Here is a tiny trained network, its code and every weight. The questions are about switching its units off for an input and a target symbol, where a switched-off unit gives its printed mean instead of its output.

import numpy as np


def w(rows, s, z=0):
    codes = np.array(rows[::2]) - 128.0
    scale = np.full(codes.shape[1], s)
    scale[-1] = z or s
    return codes * scale


def f(y):
    return np.maximum(y, 0)


def softmax(a):
    e = np.exp(a - a.max(-1, keepdims=True))
    return e / e.sum(-1, keepdims=True)


def log_softmax(a):
    a = a - a.max(-1, keepdims=True)
    return a - np.log(np.exp(a).sum(-1, keepdims=True))


def net(x, mask):
    ids = ['αελξπφ'.index(c) for c in x.split()]
    T = len(ids)
    res = E[ids] + P[:T]
    q, k, v = (res @ M[0].T for M in (Q, K, V))
    z = softmax(np.where(np.tri(T) > 0, q @ k.T / 3**0.5, -1e9)) @ v
    res = res + np.where(mask[0], z, O[0][:, -1]) @ O[0][:, :-1]
    y = f(res @ A[0][:, :-1].T + A[0][:, -1])
    res = res + np.where(mask[1:17], y, B[0][:, -1]) @ B[0][:, :-1]
    return log_softmax(res[-1] @ U[:, :-1].T + U[:, -1])


Q, K, V, O, A, B = {}, {}, {}, {}, {}, {}
E = w([
[157,23,77],'α',
[178,30,127],'ε',
[140,18,99],'λ',
[160,24,32],'ξ',
[186,33,77],'π',
[122,12,39],'φ',
],0.011)
P = w([
[135,72,126],'0',
[114,138,123],'1',
[131,97,154],'2',
[113,138,121],'3',
[131,77,102],'4',
[54,146,122],'5',
[136,78,154],'6',
[195,170,128],'7',
[133,78,81],'8',
[61,133,187],'9',
[138,78,168],'10',
[253,160,97],'11',
[132,78,125],'12',
[28,123,249],'13',
],0.032)
Q[0] = w([
[60,249,117],'H0',
[188,116,125],'H0',
[158,243,107],'H0',
],0.022)
K[0] = w([
[75,251,155],'H0',
[117,109,81],'H0',
[102,247,89],'H0',
],0.023)
V[0] = w([
[196,121,189],'H0',
[236,143,68],'H0',
[254,152,127],'H0',
],0.021)
O[0] = w([
[191,164,33,164],'H0',
[62,152,50,255],'H0',
[104,161,1,114],'H0',
],0.018,0.0082)
A[0] = w([
[219,126,97,222],'N0',
[89,216,146,161],'N1',
[171,100,116,181],'N2',
[171,45,172,177],'N3',
[146,207,93,162],'N4',
[149,129,85,41],'N5',
[247,90,108,2],'N6',
[43,179,142,218],'N7',
[128,249,106,86],'N8',
[125,119,108,195],'N9',
[30,179,156,111],'N10',
[218,160,105,134],'N11',
[168,224,73,82],'N12',
[61,140,16,175],'N13',
[208,44,104,19],'N14',
[66,141,211,116],'N15',
],0.013,0.0095)
B[0] = w([
[152,157,123,163],'N0',
[54,99,194,133],'N1',
[155,144,151,153],'N2',
[128,140,88,164],'N3',
[103,152,136,155],'N4',
[84,119,111,149],'N5',
[32,123,64,134],'N6',
[68,141,148,151],'N7',
[185,83,10,140],'N8',
[160,152,149,166],'N9',
[250,55,65,136],'N10',
[99,68,127,138],'N11',
[82,128,144,157],'N12',
[146,124,175,252],'N13',
[96,145,113,150],'N14',
[115,119,72,145],'N15',
],0.014,0.035)
U = w([
[112,205,229,240],'α',
[165,181,94,78],'ε',
[254,130,167,253],'λ',
[115,49,244,92],'ξ',
[48,165,156,25],'π',
[120,40,151,75],'φ',
],0.0099,0.0045)

Each question gives the input, a string of symbols that net reads in full, and the target symbol t.
The units are the heads (3 rows each of Q, K, V and O) and the neurons (one row each of A and B). Each row of codes is followed by its name. A weight is (code - 128) times the scale printed after its matrix; where a second scale follows, it is the last column's (O, A, B and U).
mask holds one flag per unit, heads first, then neurons. A switched-off unit (its flag False) gives its mean, the last column of its rows in O or B, instead of its output. The means were averaged over made-up inputs and are rounded, as every weight is.
A unit's drop is (log p(t) with every unit on - log p(t) with that unit switched off) / (log p(t) with every unit on - log p(t) with every unit switched off).
The circuit of an input: a set's keep is (log p(t) with only the set's units on - log p(t) with every unit switched off) / (log p(t) with every unit on - log p(t) with every unit switched off). Starting from the 12 units with the biggest drops (on a tie, the unit counted first), units are removed one at a time, each time the one whose removal leaves the highest keep (on an exact tie, the one counted first), for as long as the keep stays at least 0.8.
circuit, biggest first: the units of the circuit, biggest drop first
k most important neurons: the k neurons with the biggest drops, biggest first
input α α φ α λ π φ ξ ε α α α, target ε: circuit, biggest first : [H0]
input φ α α α φ π, target α: circuit, biggest first : [H0; N8]
input π φ φ α π λ φ λ, target π: circuit, biggest first : [H0; N12]
input φ α α ξ, target φ: circuit, biggest first : [H0; N13; N10; N15]
input α φ α φ α π ξ φ φ π, target ξ: circuit, biggest first : [N10; N1; N7]
input φ α α φ, target φ: 3 most important neurons : [N13; N10; N15]
input π φ ξ, target α: circuit, biggest first : [N13; H0; N12; N4]
input λ φ α λ ε ξ α φ λ φ ξ φ ξ, target ε: 2 most important neurons : [N13; N6]
input φ φ π α λ π λ α α ε φ λ α φ, target φ: 2 most important neurons : [N13; N15]
input ε ξ λ π α π φ α α ξ φ φ π α, target φ: circuit, biggest first : [N10; N15]
input ξ α λ λ φ φ ε π φ, target ξ: circuit, biggest first : [H0; N13; N3]
input ε ε ξ φ φ, target π: circuit, biggest first : [H0; N6; N5; N12]
input φ φ φ φ φ α α ε φ λ π, target φ: circuit, biggest first : [H0; N13; N3; N15]
input φ ξ φ λ, target φ: circuit, biggest first : [H0; N13; N10; N15]
input α π α π α φ α ξ ε α λ ε, target ε: 2 most important neurons : [N8; N0]
input φ α φ α φ α ε α α α ε α α λ, target ε: most important neuron : [N8]
input ε α π ξ α π λ, target π: 3 most important neurons : [N6; N14; N5]
input π ε α λ φ π ξ α π α ξ, target α: 3 most important neurons : [N13; N8; N10]
input π λ α π λ π φ λ φ ξ π λ ε α, target π: 3 most important neurons : [N12; N8; N4]
input ξ π π φ λ α φ π ξ, target ξ: most important neuron : [N13]
input λ α λ α α α φ, target ε: 2 most important neurons : [N13; N3]
